Below are the code and all the weights of a small trained network. Each question names an input and a target symbol and asks about switching units off, where a switched-off unit gives its printed mean instead of its output.

import numpy as np


def w(rows, s, z=0):
    codes = np.array(rows[::2]) - 128.0
    scale = np.full(codes.shape[1], s)
    scale[-1] = z or s
    return codes * scale


def norm(h):
    return h / np.sqrt((h * h).mean(-1, keepdims=True) + 1e-5)


def f(y):
    return np.maximum(y, 0)


def softmax(a):
    e = np.exp(a - a.max(-1, keepdims=True))
    return e / e.sum(-1, keepdims=True)


def log_softmax(a):
    a = a - a.max(-1, keepdims=True)
    return a - np.log(np.exp(a).sum(-1, keepdims=True))


def net(x, mask):
    ids = ['ΔΠβγεζημξτ'.index(c) for c in x.split()]
    T = len(ids)
    res = E[ids] + P[:T]
    u = 0
    for l in range(2):
        r = norm(res)
        for j in range(2):
            rows = slice(3 * j, 3 * j + 3)
            q, k, v = (r @ M[l][rows].T for M in (Q, K, V))
            z = softmax(np.where(np.tri(T) > 0, q @ k.T / 3**0.5, -1e9)) @ v
            o = O[l][rows]
            res = res + np.where(mask[u + j], z, o[:, -1]) @ o[:, :-1]
        u += 2
        y = f(norm(res) @ A[l][:, :-1].T + A[l][:, -1])
        res = res + np.where(mask[u : u + 12], y, B[l][:, -1]) @ B[l][:, :-1]
        u += 12
    return log_softmax(norm(res)[-1] @ U[:, :-1].T + U[:, -1])


Q, K, V, O, A, B = {}, {}, {}, {}, {}, {}
E = w([
[100,103,113,47],'Δ',
[83,163,46,115],'Π',
[142,239,169,253],'β',
[253,106,134,62],'γ',
[92,188,188,198],'ε',
[250,111,160,90],'ζ',
[137,218,202,233],'η',
[111,166,2,89],'μ',
[197,100,202,103],'ξ',
[192,90,112,14],'τ',
],0.0093)
P = w([
[86,148,101,107],'0',
[85,79,137,227],'1',
[151,62,97,89],'2',
[134,111,107,210],'3',
[227,252,156,46],'4',
[86,42,122,230],'5',
[67,113,79,43],'6',
[98,68,117,222],'7',
[175,198,175,43],'8',
[104,77,36,120],'9',
[118,178,130,38],'10',
],0.012)
Q[0] = w([
[44,129,83,178],'L0H0',
[4,156,211,254],'L0H0',
[162,101,181,116],'L0H0',
[156,150,187,58],'L0H1',
[45,156,233,111],'L0H1',
[130,91,109,145],'L0H1',
],0.0072)
K[0] = w([
[72,126,113,184],'L0H0',
[132,65,152,180],'L0H0',
[96,153,212,148],'L0H0',
[39,103,121,196],'L0H1',
[177,2,106,169],'L0H1',
[155,134,21,181],'L0H1',
],0.0075)
V[0] = w([
[102,195,160,42],'L0H0',
[49,46,193,126],'L0H0',
[200,241,97,18],'L0H0',
[136,46,125,138],'L0H1',
[150,2,145,147],'L0H1',
[140,101,200,63],'L0H1',
],0.0067)
O[0] = w([
[42,114,192,123,173],'L0H0',
[185,124,139,125,92],'L0H0',
[167,107,216,175,252],'L0H0',
[85,98,79,104,154],'L0H1',
[161,176,3,73,149],'L0H1',
[122,127,217,187,129],'L0H1',
],0.0058,0.0028)
A[0] = w([
[162,98,212,130,127],'L0N0',
[176,191,117,57,117],'L0N1',
[212,122,82,141,156],'L0N2',
[124,131,11,170,174],'L0N3',
[255,139,125,165,97],'L0N4',
[147,117,155,51,132],'L0N5',
[165,181,91,204,254],'L0N6',
[56,26,149,228,99],'L0N7',
[167,10,181,96,92],'L0N8',
[100,142,230,141,78],'L0N9',
[129,143,189,97,83],'L0N10',
[165,143,201,67,76],'L0N11',
],0.0087,0.0049)
B[0] = w([
[92,146,102,111,190],'L0N0',
[168,135,154,111,210],'L0N1',
[102,184,134,146,198],'L0N2',
[145,129,192,127,225],'L0N3',
[78,61,143,107,181],'L0N4',
[147,183,115,90,223],'L0N5',
[96,54,82,55,224],'L0N6',
[255,217,104,90,212],'L0N7',
[96,101,95,174,253],'L0N8',
[119,76,112,117,146],'L0N9',
[122,111,113,163,160],'L0N10',
[44,129,125,118,195],'L0N11',
],0.0081,0.0056)
Q[1] = w([
[86,145,51,25],'L1H0',
[108,243,247,94],'L1H0',
[107,63,24,162],'L1H0',
[96,248,224,108],'L1H1',
[144,190,219,127],'L1H1',
[160,84,87,178],'L1H1',
],0.014)
K[1] = w([
[64,59,47,150],'L1H0',
[255,90,65,114],'L1H0',
[9,121,221,104],'L1H0',
[247,84,82,120],'L1H1',
[244,86,123,149],'L1H1',
[21,173,78,166],'L1H1',
],0.014)
V[1] = w([
[74,40,98,237],'L1H0',
[93,206,2,78],'L1H0',
[120,195,44,221],'L1H0',
[169,126,130,19],'L1H1',
[141,186,160,111],'L1H1',
[108,214,188,142],'L1H1',
],0.014)
O[1] = w([
[168,47,218,190,191],'L1H0',
[38,7,28,146,255],'L1H0',
[52,46,144,233,88],'L1H0',
[91,187,91,45,177],'L1H1',
[106,224,77,195,98],'L1H1',
[141,139,26,244,95],'L1H1',
],0.011,0.0072)
A[1] = w([
[77,74,194,67,104],'L1N0',
[113,35,125,77,154],'L1N1',
[149,63,166,115,113],'L1N2',
[192,228,72,233,181],'L1N3',
[145,217,171,185,173],'L1N4',
[67,108,140,5,134],'L1N5',
[80,114,70,136,254],'L1N6',
[115,122,14,150,164],'L1N7',
[105,93,54,203,106],'L1N8',
[92,141,76,109,152],'L1N9',
[80,137,188,156,153],'L1N10',
[128,104,91,93,162],'L1N11',
],0.013,0.0046)
B[1] = w([
[183,133,93,148,212],'L1N0',
[159,132,83,160,234],'L1N1',
[97,125,22,178,177],'L1N2',
[2,167,129,183,155],'L1N3',
[9,176,148,151,137],'L1N4',
[187,150,86,185,252],'L1N5',
[137,97,225,79,195],'L1N6',
[142,116,200,49,182],'L1N7',
[193,114,191,131,167],'L1N8',
[63,134,121,68,164],'L1N9',
[221,140,70,157,142],'L1N10',
[142,158,78,142,185],'L1N11',
],0.0091,0.014)
U = w([
[119,218,56,39,98],'Δ',
[38,89,61,114,100],'Π',
[125,43,143,190,169],'β',
[201,115,156,121,63],'γ',
[89,167,95,145,224],'ε',
[215,150,186,95,146],'ζ',
[104,163,88,185,251],'η',
[139,56,145,55,16],'μ',
[165,208,135,128,208],'ξ',
[225,170,6,186,33],'τ',
],0.012,0.0027)

Each question gives the input, a string of symbols that net reads in full, and the target symbol t.
The units are the heads (3 rows each of Q, K, V and O) and the neurons (one row each of A and B). Each row of codes is followed by its name. A weight is (code - 128) times the scale printed after its matrix; where a second scale follows, it is the last column's (O, A, B and U).
mask holds one flag per unit, layer by layer, with each layer's heads first. A switched-off unit (its flag False) gives its mean, the last column of its rows in O or B, instead of its output. The means were averaged over made-up inputs and are rounded, as every weight is.
A unit's drop is (log p(t) with every unit on - log p(t) with that unit switched off) / (log p(t) with every unit on - log p(t) with every unit switched off).
The circuit of an input: a set's keep is (log p(t) with only the set's units on - log p(t) with every unit switched off) / (log p(t) with every unit on - log p(t) with every unit switched off). Starting from the 12 units with the biggest drops (on a tie, the unit counted first), units are removed one at a time, each time the one whose removal leaves the highest keep (on an exact tie, the one counted first), for as long as the keep stays at least 0.8.
circuit, biggest first: the units of the circuit, biggest drop first
unit that matters most: the unit with the biggest drop
k most important neurons of layer l: the k neurons of layer l with the biggest drops, biggest first
which heads matter: for each layer, one digit per head in row order, 1 if its drop is at least 0.15 and else 0, layers parted by /
input β ζ Δ τ τ τ μ Δ, target β: unit that matters most	L0H0
input Δ τ Δ τ Π τ ζ ζ τ ε, target Δ: circuit, biggest first	L0H0, L1H0
input τ Π τ τ μ, target Π: circuit, biggest first	L1H0, L0H0, L0N4
input τ Π τ τ β, target Π: circuit, biggest first	L1H0, L0N7
input γ τ τ τ ξ τ ξ, target τ: which heads matter	10 / 11
input Δ τ γ, target Δ: circuit, biggest first	L1H0, L1H1
input Π τ Δ τ τ ζ, target Π: 2 most important neurons of layer 0	L0N8, L0N6
input τ μ γ β μ τ τ, target β: which heads matter	10 / 10
input η τ β, target η: which heads matter	01 / 11
input η β μ, target η: circuit, biggest first	L1H1, L1H0, L1N3
input τ Π τ Π Δ, target Π: which heads matter	10 / 10
input Π τ Δ τ τ β ε, target τ: 3 most important neurons of layer 0	L0N8, L0N4, L0N7
input η τ τ Δ Δ Π, target η: circuit, biggest first	L0H1, L1H1, L1H0, L1N3
input ζ τ τ, target ζ: circuit, biggest first	L1H0
input η β τ τ γ ε ε, target τ: which heads matter	10 / 11
input Π ζ τ η ζ Π Δ β τ, target Π: circuit, biggest first	L1H0, L0N7
input ζ Δ Δ τ ζ τ β τ τ β Π, target τ: which heads matter	10 / 10
input β Δ Δ Δ η, target Δ: which heads matter	00 / 00
input η Δ Δ τ, target η: which heads matter	01 / 11
input τ τ Π τ τ Π Δ β Δ γ ζ, target β: most important neuron of layer 0	L0N7
input Δ τ τ β Δ, target τ: 3 most important neurons of layer 0	L0N8, L0N5, L0N7
input ζ ξ ξ, target ζ: which heads matter	11 / 10
input γ Δ τ ζ ζ τ Δ, target ζ: which heads matter	01 / 10
input β τ Δ Π τ μ, target β: 4 most important neurons of layer 0	L0N3, L0N5, L0N6, L0N9
input Π τ τ ζ τ ζ Δ μ ζ τ, target Π: which heads matter	11 / 11
